[ -3 -14 -35   4  -6 -32  30 -19 -46   3 -11 -16  -5  34  -3  24 -39 -19
  -7   1 -47   5 -10 -10  19  22  19  -9 -26  27  13  -6  -9]
E
[  4 -42 -12 -11 -53  -1  50   5 -33  46  14  -5 -21 -67  -5 -42  46  13
 -24   8  33  25  18   2 -55   4 -15  15  -1 -36 -13 -11 -13]
W
[-17 -39 -22 -24 -76   1  23   9 -46  14  -7  17 -19  -4  10 -42  22  -3
  22  -6   6  15  17  -9 -54 -23 -34 -33  38  -2  -8  -2 -49]
K
[ 42 -37  12   7   4 -29 -36  -3  10 -16  39  40 -12 -27  -8  17  -7  -8
  -2  16  40 -37  -3 -64  28   4  22  -4  41 -34 -14  -9 -16]
D
[-18   1 -37 -20 -18 -28  -9   6  31  -9   3 -15 -19  -5  -1  29  -3  34
   8  -8  40   6 -10  30   0 -37   1   6 -30   9 -24 -45  -2]
S
[-28 -29  17 -39  22 -59  34 -30 -44 -31   2  17 -31 -35  18  15  -2 -24
  -1  -9 -43   0 -68  52 -20 -12  22  11 -21 -31  -4 -30   7]
Y
[  7 -28  -3 -16 -30   0  21  -4  -2 -49  -9  24 -37 -47  -9 -19  12   0
   1 -20 -18 -12 -22 -46 -24  -5   8 -35  44 -14  -8 -21 -18]
K
[ 35 -28 -27  12   6  19  14 -28  -6  36   3  32  25  -5 -47 -15 -16  17
  -1 -17  -1 -11  14  17  33  -6 -20 -16  23   9  -9 -19 -33]
S
[ 11 -20   4  14  14   1   1   4  21 -41 -24  11   0  14   8  -5  -8 -41
  21  27 -16  13  12 -51  42   4  -7 -11  -3  -2  21  26 -16]
E
[-36  -7   7 -70  15 -19  38 -30   0 -43  28  -3 -28  12   5   3   0 -39
  14   7  28  29 -53   1  13 -31  22 -17 -28 -55  19  10 -19]
E
[-30  -6  51  -7   4 -32  -2   4   1 -32  11  -3  -5  11 -24  31 -19  -1
 -14  26 -27 -19  11  20  -2   1   2  -5 -18  -4 -20  21 -16]
Y
[-26  -1  47 -24  16 -26 -26 -20 -27  13  11  15 -12   1 -25  12  25  31
  29   1  79  12   1 -36 -52  -1   5 -11 -51 -22  -3  -9  12]
A
[ -2  10 -24  18 -14  17  32  13  -5  35  26  24 -12   5  -5 -14  -7  -5
 -15   9  -6 -31   2  11 -10  -9  -3   8   0   9 -16  25   0]
W
[ -3 -34   8 -17 -38 -67 -37  20 -12 -26  39 -29 -43 -36   1  41  -3   8
  -3  37   1  18  -2 -21  -1  -7  19  12   2  -2  -3  -8 -11]
K
[ 13 -11   3 -52  -9 -25  15 -48 -16 -14  18  36 -72 -21  -8 -35  17   7
   8  -8  26 -25 -41   0 -18 -24  25 -11  -9 -53 -29  -1 -11]
A
[  7 -48 -16  -3 -42 -22   5  45 -12   7 -80  -9 -11 -77  14  -9  52   6
  18  28  44  26  59  45 -38  11 -18   9   8  25   5 -69   4]
K
[ 39 -13  13 -17  50 -23   5 -26 -12  12 -47  -9 -11 -40  -4 -34  16   8
  11   4   2  31   2  39  25   7  17  36 -30 -28  31 -43   8]
E
[ 10  18  15  40 -21 -49 -11 -14 -73 -36 -15  -9 -34  -1   5  26 -31  14
  -6  19  17   2  37 -47 -32  14  22  -9 -15   5  -5 -14   6]
X
[ -6  -9  36 -14  26 -18 -44  -3   6 -31  30   8 -23   6 -22   9   8 -20
   6  66  55   9  13  21   6  25  14  -3 -45 -25  10  -2  10]
E
[-18 -24  -7   4 -22   0   0   5 -19  -6   6  19  -1 -26  -4  23  26 -17
   3  50  42  28   9  -8 -45   7 -25 -25 -26   0  -9  -6   2]
S
[  1 -23  -1 -32 -32  11   4  15  22  17  24  -3 -32 -37  11 -25  18   8
   4 -23  -1  -1 -25  31 -35  -5   6 -16  33   0  15 -46   7]
K
[  34   -1  -24   47    4  -54   -5   -3    2  -14   -6  -10  -31    4
   17   37  -32    1   18  -36  -48   -3  -12 -114   53   -9   12   11
    5   19   11   15    6]
A
[ 24   1  21  47 -17 -23  58 -11 -25 -45 -52  -3 -21 -25  47  16  -7 -25
 -31   3 -15   9  35 -22 -16  20  20 -11   9   3  14 -18  16]
X
[ 11   2  10  24  -8 -36  13  -2 -34 -14  39   8 -16   3  15  51 -25  -3
 -22 -17  -9  -3 -15 -36 -14   5  35 -11  11  -4  16  -5   0]
K
[ -9 -17  36  35  23 -71 -25  10 -24 -11  22   9   0  15   6  56 -29  21
  38 -41 -24  -1   5  -4  -3  23  12  35 -62  34  25  -7  50]
A
[ 15 -42  10 -19  -8   7  -1 -14  10  16 -16  28 -22 -34  13 -72  11 -15
  37  31  11  13  33  79  24 -21 -23   3  17   0   7 -18 -15]
X
[-13  54   2  16  37  13  31 -21  10  60 -22 -27  15  31  11   5   0  17
 -29 -17 -29  21  14  39   9   6   7  18 -18  23  19  -3  24]
D
[  4  -2   4  -7 -19   0   5  -5  42   8  14 -79 -30 -38 -24 -16  16  17
 -32  24 -21  58  48  85  27  22 -22  22 -14   2  15 -14   8]
S
[ 48 -27 -35  -1 -42  22  43  -9 -16  13  -6 -41 -16 -64  -8   9 -21   7
 -16  30 -61  30  -8   8  -6  25  20   6  -5   7   6   4   6]
S
[ 32 -14 -45  19 -41  45  68  19  37  28 -17  54  -4 -37  16  -2   1  -8
  12  14   6 -15  -3 -21 -21 -27 -13 -35  -3   8 -17   4 -14]
S
[ -2  -4   4  41  23  44 -42  -8 -10  -6  -4  20  39  27 -23  12   2  19
   0  43  20  18  31  34  -9  35   4   4 -22  10 -24  16   8]
Y
[ 39  13 -11  34   0 -13 -57   6 -15 -31  13  36 -27   6  37  13  14  14
 -11  22  16 -11 -15  -9 -27 -15  29  23  11 -13 -21  -2  11]
K
[-21 -25  -7   2  -1 -39  47  21 -35   9 -37  26  -9 -47  12 -26  34 -27
  17 -10  17   4  19  18 -16 -21 -38  25  -1  -7   8 -17  -1]
W
[-17   8 -22 -29  -3  18 -39  11  15 -18   4  -3 -22  20 -19 -16   6   3
  59 -19  39  -8 -14  -3  -1 -18 -11  -6   4  10  -3  -1  19]
A
[  8 -31  19 -11 -16  15  25 -18  24  16  55  15 -42 -35  -4 -23 -11 -21
   9  18  32   7  32  18  22  31  17 -30   8 -33  23  -2  -7]
D
[ 22  -1  16 -21 -26   2  16 -10   2  37  40   4 -23  -6 -21 -13  -1  20
 -24  23  45 -21  35  42  -8   6  21  -1   5 -34 -19   2 -19]
D
[-21  28  51 -53  54 -19  21 -34  -1 -36 -14 -35  -7  -4 -42  -6  16   3
 -13   1   0  33 -21  13  10  -6  13  10 -36 -43  23   0   1]
E
[-25  -2  -8 -12 -13 -35  -1   8  10 -26  15  65 -59  -1  36  10  36 -27
  22   5  42 -33 -50 -38 -49 -31  -5 -20 -26 -12 -27  -3  24]
A
[ -5  -9   1 -28   1  -6 -38 -22  14   9  27 -26 -44  11 -26 -15  -4 -13
  12  14  -5  -5 -10  -7  28  12   1 -14  11  12   3   7   4]
A
[-37  -1  11 -27   5 -36   6  12 -36   8 -61 -14 -13 -38  -6 -37  52  11
   0  19  17  14  25  56 -40 -19 -34  48 -27  -1 -13 -21   7]
W
[ 14 -18 -20   8 -23  -8  19  17  56  -2  -2 -24 -21 -21  15   1 -18  42
   5 -57  12  -6  19  65  20  -2  24  15  -1  -6  -8 -66   1]
Y
[ 17  -9 -33  41 -26  24  13  38  26  22  27  14  -2  -7  22  21 -10  -8
   7  -1  -3   7  18  29   6  11   7  -7  14  36  19 -10  18]
K
[ -4 -35  31 -15 -12  22  29 -38 -51  39  -4  42  28  -4  -9 -42  40   4
 -14  31  71  26  40  89 -52   6 -14 -10  -7 -19 -14 -18 -11]
X
[ 13 -58  29 -20 -13 -35  -7 -15   1  -3  44  14 -47 -81 -13 -25  -3   2
  33  25  56  25  25  30  18   4   9  -6  -8 -29  18 -45   1]
X
[  2 -17 -28   3  14 -32  16 -25  -5  57 -30  -9  -3   0  -9 -12  37 -10
  -9  -3  -4  26  12   7  41  -7 -31  11   3  25  -3 -13  -5]
A
[-57 -17 -28  -3 -15 -52  34  -6 -37 -32  -8  10 -38  -9  18  11   5 -25
 -12 -16  -2 -12 -17   3 -22   1  -2   0 -16  11 -10 -29  11]
W
[-28 -13  17 -39 -16 -59 -44   0 -36  -2   8 -23 -27 -25  -9   8  11  35
  21  25   7  18  -5 -17 -36  -9   4  28 -32 -12 -13 -10   2]
D
[-17  -4  -2 -10 -12 -68 -31   3 -49  39  51  10 -18  -5   9  22   0  25
  22  -2   4  14 -34 -58 -31 -32  -3  23 -21 -17  -5   1  -1]
D
[-17   6  27  28  -4 -51  -3  15  11   1   3  -8 -19  -5  46  32  19  18
 -34 -10 -29   7 -23 -13 -49  -8   2  18 -30  -5 -15 -25  17]
Y
[  6  -9 -10   1  17 -30   2 -18  -3   3   6 -19 -33 -47   5   5   7  13
  -7 -14 -31  39 -21  13  20   4  21  13   3   4  25 -41  16]
K
[-24  -5 -35  16 -25  -4  17 -22  -1 -11  18   1   9  44  32  43  12   4
 -59 -15  12   3 -17  -9 -24  21  26  -7   2   7 -32 -18  13]
D
[ -3 -29 -13  30 -41  18  10  19 -46  38   4  51  -5   9  10  -9 -13 -24
  45  51  45   3  54   2 -35   3 -23 -36 -13  -4 -11  25 -38]
Y
[ 29 -28  -3  30 -13 -41   1  14  38 -22   3  -4   0 -29   5  33  -2  17
 -18  -1 -27   7  14 -11  30 -13 -13  26  -7   7 -11 -12  -6]
S
[-32 -10  33  19 -15 -19  -2   7 -10  -4  36  -6  -3  14  -1  10   1 -29
  -7  48   3  27  46  54   1  14 -27  -2 -13  27  12  17  13]
X
[ 18  -6 -53 -32 -22  22  -3 -18 -30  11 -31 -44 -18 -15   6 -21  -6  -1
  12  44 -31  35  -6  79   0 -11   1  25  -6  11  -5   2  -4]
S
[-31 -16 -23  31 -41 -52 -15  30  -5 -75  -1  15 -16  31  42  32  -8  10
  14 -26 -22 -13  17  21 -19   6  -1  30 -21  27 -24  -8  28]
D
[ 23 -55   4   4  -3 -21   7 -50 -41 -13 -17  13   4 -18  -6   0 -11  -4
  -8  28 -37  24  11 -17  15  10  -5  -4  -2  -8  -7  11 -40]
S
[-42  20  29   3  -5  12   4   9  55   6  20 -23  16  78  31   2  -6  -3
 -11 -29  15   2  52  82  15   3 -10   7   1  15  16   7   4]
D
---
[  1  66 -11 -10 -10 -11  35  25  21  29  -6   1 -64  -4  -9  26   7 -21
  13  17 -26   8  -6  13  27  15 -13  46 -34  -3  12 -30   0]
F
[-26 -47  -2 -14   9  23 -23 -20  12  13  18  88 -32  24 -29 -19  34 -13
   3  28   9  -1 -12  20  19  -6  14   4  -3  -6  48  -6  21]
M
[-16  37  10   0 -16   3 -12   0 -11  -5 -17 -34 -10  17   1 -17 -15 -10
 -42   4 -20   7  -3  36 -10 -26 -15 -65 -36   8 -45  15 -31]
V
[ 10   2   2  18   6  47   2   7 -42  19 -11  13   6 -22  24  -1 -45  11
 -53  -1 -21  41 -17   8  -1  16  -2 -10 -40  11  -9  48  22]
B
[  2  22  19  32 -14 -34  -5  -1  16   2   3  22  38   9  37  13  -7 -37
  30   3   9   2 -15 -53   5  16   3  71 -15  19 -34  23  18]
H
[-27  34  13   9 -17  -9  12  -8   1 -13 -28 -44  -4  16  16 -19 -15  16
 -40   9 -13  -5  -8  24   2 -31 -18 -40 -26  -8 -31  -2 -13]
G
[  6  75  17  15 -18 -16  21  -8  19  27  12 -16 -22   8   5  -1   1 -23
  -1   6 -27   0  15   1  31  13 -33  37  -3 -28  -9 -27  12]
U
[-38  -1  29   5  25 -13  17  -7   4  27 -18  11 -33  39 -28 -21  14  11
 -21  40  16 -19   6  51  11 -24  12   5   5  12  19  -7  33]
G
[ 57  71  21   1  93  10  41   6 -21 -19   8 -50 -56   7  23  22  13  40
  40  10  36   5  32  34 -20 -26   7 -28 -17   2  30 -42  24]
M
[  5  51  13 -10  27 -25  58 -11  30  11   3 -43 -51 -13  -7  21  24 -19
  25  13 -27   9   5 -14  24   9 -29  48 -12 -30  13 -54  -9]
Z
[  3  11  24  29  12 -21 -16  19   1 -31  27  16  19 -60  -1 -20 -14  31
  47  57  36  23 -14  14  -6 -13   9   3 -69 -24  28  31  14]
B
[  7   8  11  -3  28 -26   6   9   0  -8 -12  -8  52   3  30   5  21 -28
  52 -19   4  14  -9 -45   2  26   9  50  -5  24 -36  -1  17]
Z
[  5  23 -10   9 -42  -7  38  30  -7   1   5  46  -1   4  15 -10 -13  -3
 -25  50  12  10  -9  18  26   2  11 -31 -46   9  30 -35  -6]
C
[ -4  19   3  -3  -7  -2   8  -3  19  11   1  -2 -43  16  -1   5  -8 -22
   3   4 -27  -9   4  10  30   1 -24  37 -14 -14  -6 -21  -1]
U
[-20  46  10  16 -25 -12 -16  -6   6 -10  -6 -23   4  33  24 -33  -8  -8
 -38  19  -3  -6  -4  17  10 -31 -13 -25 -33   9 -32  27 -11]
H
[ 27  24  24  -7 -13 -16  17   8  10  20 -17   9 -12 -19 -18  18  22 -23
   0  10   9  19  20  -6  -7 -14 -21 -12   9   8  29  -7  19]
N
[ -5  18   7  -5 -15 -24 -12  34  -8 -15  -8  27  28  10  19  14  -8 -36
  53  -8  -2  26  -5 -45   2   7  19  52 -34  29 -19  -6  12]
J
[ 14  96  -1  -7  -8 -23  36   5  21   2   2 -25 -23   0  26  18  -3  -3
 -18  10 -20   5 -12   4  15   8 -32  43 -32 -19   7 -28   0]
Q
[-18  41   5  -1 -10   4  -5 -17 -12   3  -3 -31  -4  16   7 -18 -20   4
 -51  18 -10   5  -8  23  -2 -20  -8 -39 -24  -5 -11  18 -25]
T
[-19  20  -4  30  -2 -26   0   3  11   0   6  13  65   2  22  -1  16 -27
  39  -3  -6  -5 -19 -46   1  42  16  85  15  14 -30  -1  28]
Q
[-21  47 -13   9   4 -14  28   3  -7  14  -8 -10 -55  28   3  -6   8   0
  24  16 -21   0  21   9  26  11 -36  31 -15  12   6 -34  15]
J
[-22  64  12  14  26 -21   8 -28 -21  23  21 -16 -74  25  -8  -2  -2   1
  -8  11 -20 -11  19  -1   9  10 -11  23 -20   6  11 -42  15]
J
[ -9  86  21   0 -19  -1  11  -2  13  35   3  -8 -58  22 -14  -4  -8 -37
 -26  33 -37   8  -6  -9  32  18   8  19 -41  -8   9 -22  12]
M
[-10  -5   7   6  29 -12  22 -10 -17  -7   7   8  38  14  32  -6  18 -43
  59 -12  -8  14 -25 -43   1  16   9  45 -19  26 -40  -1   4]
Z
[-23  18  -3  10 -15 -11  18  -6 -18 -22 -19 -35   9  13  35 -23 -19  -1
 -41  14 -13  12  -4  10  -6 -24 -14 -49 -27   2  -9  31 -15]
B
[-14  46   6  -7 -17  -4   2   7  -5 -14 -35 -38  -5  29  16 -27 -13 -14
 -57  14 -20  11  -1  13   5 -16   0 -70 -40   9 -23 -16 -15]
M
[  6  50  11  30   6 -12 -32  15  -2  10   1  42 -38 -30  -3  29  25  43
 -19  56  53   8 -30  25 -16  22  -2  29 -18 -24  69  22  44]
C
[ -6  36  -2   8  -3 -27  -5  16   8  13  13  31  40  15  26   4   8 -31
  66 -13   6   6 -16 -31  11  25  12  70 -16  27 -27  20  13]
F
[  3 -32 -10 -14  15 -10  39  -3   6  36 -20  53 -35  50 -19  -7  53 -22
  20  17   8 -13  24  17  24   3   5  28  15  24   9 -34  42]
F
[ 31 -29   9  -5  -7   0  27  -2   3  34 -26  52  11   0 -41 -12  46 -20
 -21  40  -1  13  13   7  12   4  33 -10  -2   5  14 -19  35]
T
[ 17  62 -15 -10 -31 -16  44  -2  14  13  31  33 -10   1  23  -2  -9  -1
  -5   2   4  -1  -8  -3  29  28 -18  12   5   2  41 -13 -19]
C
[  1  38 -13  20 -14 -38   2  29   1 -13  -2  -1  52 -13  28   4  10 -43
  56   7 -16  18 -20 -39   1  31  16  47  -3  18 -19   3  17]
N
[ -4  66   6  13 -29   8   8   7 -10  -4  -1 -39  -5  23  15 -24 -16 -12
 -43   7 -22  -9   0  17  13 -13  -2 -29 -14  -7 -18   8 -10]
U
[ 14  36  14 -10  72   8 -21 -36  -2 -16  26  -1 -44  17   3 -37   7  27
  25  15   6   7 -24  37   3 -13  -4   7 -52 -16  12  20   9]
M
[-19  51 -10  -3 -18  -2   3   8  -6  18   9   7 -51   4  -1  10   7 -30
  10  14 -22   7 -14   8  10  18  -4  34 -26 -15 -16 -41  16]
F
[ 29  23  28 -10  26  -1 -11 -49 -25  15  48  62   0   9  38 -34 -30  32
  -7 -11  41  25 -21  29   1  -6 -58  -1 -65 -18 -15  10  21]
F
[ 42 -65  -2  17  59  40  48 -31 -39   5   5  54  -6  27  13 -29 -18  -2
   6 -11  -3  -9 -34   2   8   6  21  26 -28  42  -9  49  13]
U
[  8  37  48 -10  56  19 -14 -36  -8  39  27  27 -32  35 -32 -57 -18   6
 -45  23  -3  14 -12  37  18  -6  30  -2 -44   8  21  25  26]
M
[ -5 -27   4 -33   1   2  -2   1  11 -13   0  26  19  30 -29 -28  83 -29
 -12  28  -3  12  -3  12  14 -21  50   0  20 -41  19 -28  31]
Z
[ 12  69  17  -3 -20 -11  -9   7  19  25   0  -8 -60  11 -14  23  -4  -7
 -23  29 -22   0   6   4  24 -16  -2  -5 -62   3  14 -10 -24]
C
[-24 114   3 -10 -54  -3  17  22  20  22  13  -6 -26  -4  -5   8  -2 -41
 -11  22 -27  10 -21   1  16  19 -17  60  -6 -16  14 -19   9]
Q
[ 26  -6  -8  13 -11  17   9  43   2 -15 -36 -10 -21 -12  -7  24  13  17
  23  26  24  -4  -2  -7  -7 -15  16  -2 -30   3   2  22  11]
F
[ -7  20   1   9   3 -29   6  -2  -5  -8   9   9  42  14  45  -4 -14 -31
  41  -7 -10  16 -20 -40   6  24   8  67 -15  14 -16  48  16]
B
[ -9  37   4  21   2 -20  26   1  -3  14   2   2  45 -12  12   1  -2 -37
  44  11 -13  19 -17 -29  -2  35  17  55   3  15 -25   3   6]
T
[-16  37   3   5  -1   6 -11   4 -22  -6 -13 -39 -24  31   5 -17 -13   0
 -29  11  -9  -6   2  44  -9 -21 -10 -54 -27  17 -39  13 -16]
V
[ -5 -35  -4   2   1  16  16   6   2 -12   8  39   7   1 -11  13  22 -28
  23  24  -4   4 -22 -17  -4   1  38  66   2 -20   5 -32  33]
Q
[-11  49  14  23 -20  17 -23 -25 -29  16  42  39 -50  11  16  16  -3  36
 -33  17  24   8   9   0   2 -13 -45  -9 -27 -37  45  -6  24]
J
[ 17 -16   3  11  21  45  41 -10   1  13 -17  31   9  17   2 -12  19  30
 -20  16  -3  25 -30  30  14  -7   8  45  12 -37  16  42  45]
G
[ 50  83  22   4  67 -15  32 -43 -20  23  24  18 -68   9   4   6  27  44
   4 -11  23   2   2  15  -9 -18 -36   5 -37  21  59  42   8]
J
[  2  54  -3  17  12  -5  22 -16  15  36  15  -2 -41   8 -24 -11  33 -12
 -17   4 -38 -23  14  24  32  11  -3   8  11   0  17 -13  -1]
U
[-30  53  19   4 -27 -10  10   4   4   3 -34 -41  -4  21  21   1 -23   2
 -38  -2 -10  -2  -2  16   2 -29 -27 -33 -20  10 -29   7 -16]
G
[ 13  88  13  13 -35   1  59  -2  -1  30 -17 -10 -14  29  49  18 -25 -11
 -38  13  -1  35 -31 -22   8  15 -49  67 -21 -40  -6  35  27]
F
[ -9 -25   7 -20  35   2 -26 -15  26  15  12  13 -37  36 -31  32  52  -9
  25 -10   0 -13  44  34  -1 -36  -2   2  40 -11   7 -23  -3]
V
[-32 -37  15  12  15  30 -74 -28 -11  -9  24  26  15  13   0 -26 -18  20
 -13   6   4  19 -23  41  -9 -21 -18  -7 -35 -33 -41  43  -2]
V
[ -5  54  12  -2   2   4  10 -16 -16 -12   1 -57   1  11  25 -23   6   3
 -23  -4 -12   6   2   4   4 -26 -32 -59 -39  -3 -31  -2 -27]
Z
[ 19  96  23 -33  41  -8 -19 -11 -19  -4  37   3 -39   3  31 -24 -45  27
  -3   1  24  28 -33  64  -4  -1 -30  15 -56  -2  11   8  -3]
C
[-16 -24  -2  13  -6   6 -14 -17  37  -7   6  25  18  36  -3 -13  48  -5
 -10  21   2  -3  -1   9  17 -32  11  36  29 -36  11  29  13]
H
[-18  28   5  -6   0 -20 -15  -3  -5 -12  -1 -38 -13  26   9 -22 -22   2
 -48  19 -10  -1   5  26   6 -25  -6 -37 -17  -3   3 -10  -6]
N
[ -5   5  24  19 -35  -7  19  -2   5  14 -41   0  11   6 -24 -11  33 -16
 -25  23 -11  -4  -4 -14   0  -6  23  -9   4  -6 -21   3  32]
G
[  8  60 -11   3 -31 -10   7   3 -11 -11 -23 -27 -16  24  22 -25  -3  12
 -48  20  -5  -7 -12  18   7  -5  -8 -51 -34  15  -6  18 -19]
C
[ 23  24  28 -11  54  11   6 -23 -29  -2  26  19 -48  27  12 -12 -30  24
  -2  18   6  40 -20  16   5   2  -4  83 -44 -50  13 -15  56]
J
[ -5  26   0 -21  -3  -8  48  -4   3  -3   5 -13 -19  37  40 -18 -42 -15
   0  15 -22  25  -2  14  33 -11 -32  37 -34 -14   2  11  -1]
B
[ -9 -33  -3  -9 -21   1  12   7  -3  -5 -35  21 -10  15 -25 -19  35 -41
  17  19  -9   6  -3  25 -10 -14  -2 -27  -4  18 -35   0   2]
V
[ -1 -15  23  30  -8  15   2  10  21  37 -10  46 -22  -8 -22  36  11 -14
 -45  35  -1  11   9   1  14 -18  13  17 -15  -2  25  -6  19]
H
[-20  34   0   9 -13 -15  -4  -9 -12  -5 -12 -39 -13   6  13  -9 -20  -7
 -56   9 -21   3  -6   6  -4 -14 -21 -45 -17   6  -5   2 -17]
N
[ -1  40  -3  -1 -24   4  -2  -3 -10  -7 -13 -24  -3  23  12 -38 -14  11
 -42  14 -11   2  -2  28  11 -17 -12 -58 -35  11 -19   9 -27]
C
[ -9 -21 -11   2   8  10  15   5  -9   1 -27  19  21  19 -15 -39  38  -6
 -31  26  -6   2  -4  32   2   9  22  13  16   3 -11 -28  50]
Q
[-12  96  14  -3 -13 -27   0  25  19  29  15 -12 -37  25   0 -13 -16 -36
  14  21 -12 -16  17  18  37  10   5  36 -23  43 -11 -20   8]
H
[-14   6  11  15 -12 -20 -25  27   5   8  -2  13  38  -1   8  20 -20 -35
  28  -5  -4   7  -4 -26  -1  30  19  38  -7  25 -45   4   4]
V
[ -3  -7  11  16  16  15  18 -19 -17  12  -1  10  -7 -30 -23 -12  62 -12
  10  15  -4  13   1  -1  -8   3  -8 -28  -1  -7  -2 -27  19]
Z
[  4  17  -3 -13  27  19  38   1 -26  13  15  13  -2  -4  -7  -4  54 -25
  -3  -6 -12  10  10  14   1  -5  24 -42  14  20  13 -45   2]
Z
[  2  16  11  42   4 -29  20   4  15 -12   9  11  29   7  31  10   0 -33
  56  20   3   0 -20 -44   6   5  20  74 -25  17 -26  18   7]
H
[  2  91 -12  12 -21 -17  57   5   5  15  24 -35 -38 -39   0  10 -13  -4
  16  30 -21  -1  13   6  19  32 -26  -1  -9 -14  13 -62 -18]
T
[ 11  90  24  35 -34 -12   3  10  21  35  -1  -9 -13 -16 -10  11  30 -30
  -4  25 -19   6  17 -11  13  -1  -6   9 -19   2 -14  -5  16]
H
[  9 -57 -20   9  26   4  19  -9  11  -6 -21  20  -3  -2 -26   5  70  -6
  33   3 -11  -2  15  25  -8  -9   3 -16  24   0 -13 -13   1]
V
